Below are the code and all the weights of a small trained network. Each question names an input and a target symbol and asks about switching units off, where a switched-off unit gives its printed mean instead of its output.

import numpy as np


def w(rows, s, z=0):
    codes = np.array(rows[::2]) - 128.0
    scale = np.full(codes.shape[1], s)
    scale[-1] = z or s
    return codes * scale


def f(y):
    return np.maximum(y, 0)


def softmax(a):
    e = np.exp(a - a.max(-1, keepdims=True))
    return e / e.sum(-1, keepdims=True)


def log_softmax(a):
    a = a - a.max(-1, keepdims=True)
    return a - np.log(np.exp(a).sum(-1, keepdims=True))


def net(x, mask):
    ids = ['ΔΘΣΨγζημξπτ'.index(c) for c in x.split()]
    T = len(ids)
    res = E[ids] + P[:T]
    r = res
    for j in range(2):
        rows = slice(4 * j, 4 * j + 4)
        q, k, v = (r @ M[0][rows].T for M in (Q, K, V))
        z = softmax(np.where(np.tri(T) > 0, q @ k.T / 4**0.5, -1e9)) @ v
        o = O[0][rows]
        res = res + np.where(mask[j], z, o[:, -1]) @ o[:, :-1]
    y = f(res @ A[0][:, :-1].T + A[0][:, -1])
    res = res + np.where(mask[2:6], y, B[0][:, -1]) @ B[0][:, :-1]
    return log_softmax(res[-1] @ U[:, :-1].T + U[:, -1])


Q, K, V, O, A, B = {}, {}, {}, {}, {}, {}
E = w([
[156,91,217],'Δ',
[127,199,93],'Θ',
[118,48,135],'Σ',
[100,152,228],'Ψ',
[235,248,147],'γ',
[104,153,225],'ζ',
[164,194,88],'η',
[163,203,75],'μ',
[160,197,86],'ξ',
[225,72,162],'π',
[184,193,22],'τ',
],0.014)
P = w([
[1,207,239],'0',
[90,152,180],'1',
[147,121,148],'2',
[166,114,139],'3',
[175,106,126],'4',
[178,108,119],'5',
[194,104,103],'6',
[206,103,97],'7',
[212,99,88],'8',
[223,98,86],'9',
[234,96,83],'10',
[237,98,74],'11',
[243,93,69],'12',
],0.0079)
Q[0] = w([
[230,120,82],'H0',
[92,151,138],'H0',
[130,183,113],'H0',
[101,90,154],'H0',
[111,35,155],'H1',
[202,255,92],'H1',
[154,245,97],'H1',
[121,166,244],'H1',
],0.019)
K[0] = w([
[222,85,111],'H0',
[108,162,129],'H0',
[209,174,107],'H0',
[39,105,165],'H0',
[114,6,146],'H1',
[197,221,54],'H1',
[141,191,129],'H1',
[110,116,195],'H1',
],0.015)
V[0] = w([
[89,159,85],'H0',
[96,32,159],'H0',
[83,56,144],'H0',
[93,151,71],'H0',
[8,103,2],'H1',
[100,66,123],'H1',
[155,59,118],'H1',
[177,142,202],'H1',
],0.011)
O[0] = w([
[69,101,121,76],'H0',
[193,51,72,111],'H0',
[141,54,123,94],'H0',
[125,126,93,75],'H0',
[2,57,111,2],'H1',
[93,107,176,110],'H1',
[80,156,173,151],'H1',
[191,182,159,186],'H1',
],0.0082,0.0072)
A[0] = w([
[93,65,140,253],'N0',
[193,216,149,178],'N1',
[194,71,76,23],'N2',
[137,134,252,237],'N3',
],0.012,0.0044)
B[0] = w([
[231,210,135,157],'N0',
[99,78,174,254],'N1',
[42,2,129,156],'N2',
[144,146,16,188],'N3',
],0.0095,0.027)
U = w([
[135,140,113,71],'Δ',
[115,135,127,130],'Θ',
[213,208,10,112],'Σ',
[147,134,125,2],'Ψ',
[154,136,189,44],'γ',
[125,128,142,77],'ζ',
[125,133,135,78],'η',
[100,129,147,154],'μ',
[124,133,132,94],'ξ',
[140,73,134,203],'π',
[107,144,127,196],'τ',
],0.013,0.0055)

Each question gives the input, a string of symbols that net reads in full, and the target symbol t.
The units are the heads (4 rows each of Q, K, V and O) and the neurons (one row each of A and B). Each row of codes is followed by its name. A weight is (code - 128) times the scale printed after its matrix; where a second scale follows, it is the last column's (O, A, B and U).
mask holds one flag per unit, heads first, then neurons. A switched-off unit (its flag False) gives its mean, the last column of its rows in O or B, instead of its output. The means were averaged over made-up inputs and are rounded, as every weight is.
A unit's drop is (log p(t) with every unit on - log p(t) with that unit switched off) / (log p(t) with every unit on - log p(t) with every unit switched off).
The circuit of an input: a set's keep is (log p(t) with only the set's units on - log p(t) with every unit switched off) / (log p(t) with every unit on - log p(t) with every unit switched off). Starting from all 6 units, units are removed one at a time, each time the one whose removal leaves the highest keep (on an exact tie, the one counted first), for as long as the keep stays at least 0.8.
units of the circuit, in order: the units of the circuit, biggest drop first
unit that matters most: the unit with the biggest drop
top k neurons: the k neurons with the biggest drops, biggest first
which heads matter: for each layer, one digit per head in row order, 1 if its drop is at least 0.15 and else 0, layers parted by /
drop of u: that unit's drop, to one decimal
input γ Δ Δ γ Θ, target γ: units of the circuit, in order	N1; H1; H0
input ξ ξ μ Σ Σ Δ γ ξ η, target γ: which heads matter	11
input π Σ Δ π Δ Δ Σ Θ, target π: which heads matter	10
input Δ Σ Δ ξ Σ γ π Σ ξ Σ Σ ξ η, target π: units of the circuit, in order	N1; H1; N2
input Σ Σ Δ Σ π Δ η Δ Σ μ Σ η, target π: unit that matters most	N3
input Δ Δ Σ π γ Δ Σ π τ, target π: units of the circuit, in order	N3; N2
input π Σ Δ Θ τ ξ Σ Ψ π Θ μ μ, target π: which heads matter	00
input Δ Σ Σ Σ Δ γ Δ Σ Σ Δ Θ γ ξ, target γ: which heads matter	11
input Θ Ψ Σ γ γ η, target γ: which heads matter	11
input γ Σ Σ γ μ Σ ξ τ γ Σ π γ Θ, target γ: units of the circuit, in order	N1; H1; N3
input Δ ξ μ Σ, target Σ: which heads matter	01
input Σ Σ Δ Θ Δ η π Δ ξ, target π: which heads matter	10
input ξ η μ μ Ψ, target Σ: which heads matter	00
input ξ Σ μ Σ Δ, target Σ: which heads matter	01
input Σ ξ μ η π μ Σ μ, target π: top 2 neurons	N3; N0
input Σ Σ Σ γ τ, target γ: top 3 neurons	N1; N3; N2
input Σ η Δ Σ Δ γ, target γ: drop of N1	5.4
input Σ π η Δ Δ Σ Σ π τ, target π: drop of N1	-0.1
input μ γ Δ γ Σ γ Σ Σ Σ Σ Δ μ, target γ: drop of H1	0.3
input τ ξ π Σ, target Σ: drop of N1	1.5
